[[131 151 134 144]
 [127 119 126 122]
 [127 124 127 125]] -> 151

[[122 113 126 140 149]
 [102 124 140 129 125]
 [123 135 130 148 147]] -> 126

[[138 105 147 136 144 142]
 [116 143 134 100 104 129]
 [148 151 132 128 127 137]] -> 136

[[139 138 122 119 140 138 140]
 [116 117 138 139 114 116 114]
 [132 129 106 108 135 133 137]] -> 140

[[109 107 141 107 108 101 118]
 [113 118 152 116 120 118 125]
 [122 134 111 126 118 125 133]] -> 108

[[131 125 127 127]
 [135 156 128 134]
 [128 129 129 132]] -> 125

[[109 148 123 112 133]
 [123 136 114  99 127]
 [133 122 147 149 118]] -> 123

[[138 131 138 140 139 105 145]
 [127 128 128 128 127 132 127]
 [139 131 139 140 137 113 143]] -> 139

[[112 110 121 115 131 148]
 [129 150 123 108 111 129]
 [124 125 110 133 117 155]] -> 115
---
[[125 123 120 136 140 130 102]
 [121 124 115 144 144 128 100]] gives 128

[[139 145 144 120 139]
 [129 135 126 128 134]
 [122 134 148 139 101]] gives 128

[[116 139 105 143 137 128 109]
 [125 116 106 145 142 129 111]
 [140 141 155 108 112 130 146]] gives 129

[[155 111 115 135]
 [155 111 114 133]
 [155 110 112 131]] gives 114

[[121 133 137 151 118]
 [114 129 106 145 132]] gives 145

[[137 143 135 152]
 [146 156 131 136]] gives 131
---
Input:
[[129, 104, 137, 104, 130, 139],
 [131, 108, 139, 103, 112, 142],
 [133, 147, 124, 148, 110, 121]]
Output: 112

Input:
[[102, 132, 129, 103],
 [120, 119, 146, 103]]
Output: 129

Input:
[[132, 103, 115, 117],
 [128, 129, 145, 147],
 [113, 124, 140, 130]]
Output: 145

Input:
[[150, 150, 122, 139, 136, 123, 120],
 [138, 129, 131, 119, 132, 124, 132],
 [106, 121, 132, 111, 122, 140, 132]]
Output: 124

Input:
[[130, 148, 129, 132],
 [128, 119, 128, 122],
 [130, 151, 129, 136]]
Output: 128

Input:
[[153, 154, 152, 138],
 [135, 135, 139, 123],
 [100, 99, 105, 100]]
Output: 139
---
array([149, 125, 152, 154, 113, 132]) | 152

array([[130, 128, 108, 120],
       [103, 130, 129, 132],
       [139, 143, 126, 113]]) | 108

array([[119, 112, 112, 124, 121, 133, 127],
       [114, 121, 108, 133, 117, 135, 134],
       [114, 126, 101, 138, 120, 135, 136]]) | 112

array([111, 100, 124, 106, 120, 141]) | 124

array([[115, 140, 120, 137, 136],
       [103, 155, 117, 132, 132]]) | 120

array([129, 133, 142, 148, 156]) | 142
---
[[111 112 124 152 106 124]
 [141 132 115 123 133 157]
 [105 124 139 100 157 129]] ans = 133

[[123 130 127 128 129 128 125]
 [134 125 128 129 129 125 131]
 [105 139 122 130 135 127 115]] ans = 125

[[127 121 135 138 105]
 [153 127 129 136 116]
 [157 132 113 139 127]] ans = 136

[[144 134 141 143 151]
 [132 129 126 138 128]
 [126 128 126 126 133]] ans = 138

[[137 117 133 112 113 119]
 [127 142 121 132 121 146]
 [122 150 115 147 117 144]] ans = 121

[[129 133 128 129 125]
 [129 100 128 129 126]
 [129 109 130 130 121]] ans = 129

[[133 133 116 127]
 [126 153 128 138]
 [132 144 142 138]] ans = 128
---
[115 134 151 118 139] 139, 115

[[127 135 137 121 156 130 119]
 [126 131 118 132 144 130 140]] 119, 126

[122 136 144 131 101] 101, 122

[128 157 134 141 106] 106, 128

[[131 129 132 128 130 126]
 [130 135 135 124 141 115]
 [125 139 131 118 149 113]] 126, 125

[131 128 152 130 153 117] 117, 131

[[134 115 130 110 137]
 [143 150 144 146 104]
 [140 140 136 118 124]] 137, 140

[129 125 137 140 130  98] 98, 129
---
[103 113 105 121 119] => 121
[131 132 150 106 127] => 106
[136 104 145 145 130] => 145
[102 141 119 107 109] => 107
[ 98 124 120 142 141] => 142
[132 108 154 149 106] => 149
[134  98 119 124 150] => 124
---
[[150 132 128 132 134 133 127]
 [119 127 128 129 131 128 124]
 [128 128 127 130 139 125 133]]: 129, 150

[125 112 138 152 145]: 138, 152

[129 130 130 151 125 111 128]: 151, 151

[128 122 135 103 142]: 135, 142

[102 119 148 152 122]: 148, 152

[125 126 126 152 123 114 125]: 152, 152
---
108,103,153,148,145 result: 153, 103

132,126,128,124,129,132,141
107,129,145,128,128,155,131
121,130,133,132,133,117,128
result: 155, 107

150,117,128,115,127,145 result: 150, 115

141,120,116,131,120
131,123,109,129,124
139,119,104,131,120
result: 141, 104

129,131,132,157,127 result: 157, 127

145,138,122,102,114 result: 145, 102
---
[[128 129 125 128 128 131 126]
 [131 135 134 133 135 129 125]
 [121 129 122 103 152 127 126]] gives 128

[125 144 100 123] gives 125

[[136 155 112 109 123 116]
 [136 129 130 131 122 135]
 [129 128 122 132 132 129]] gives 136

[108 123 143 105] gives 108

[[115 108 109 102 133 155 126]
 [116 110 111 104 132 154 126]] gives 115

[107 136 137 154] gives 107
---
[125 116 138 155] -> 155, 116

[[114 126 137 123 104 121 142]
 [122 114 145 127 143 152 125]] -> 152, 104

[105 115 144 129 108] -> 144, 105

[129 126 127 101 145 118] -> 145, 101

[115 103 111 111 133 117 144] -> 144, 103

[105 120 114 135] -> 135, 105
---
[149 149 151 150 111 112 100] ans = 151

[[146 130 145 133 125]
 [141 126 128 106 124]] ans = 145

[127 129 125  99 130] ans = 125

[[112 144 110 153 109 140]
 [111 145 108 155 108 141]
 [111 145 108 155 108 141]] ans = 110

[[127 128 127 111 121 120]
 [132 128 125 102 131 119]] ans = 127

[[114 115 108 144 115]
 [141 142 151 111 144]
 [115 115 108 141 114]] ans = 108

[110 112 102 156 141 108 103] ans = 102
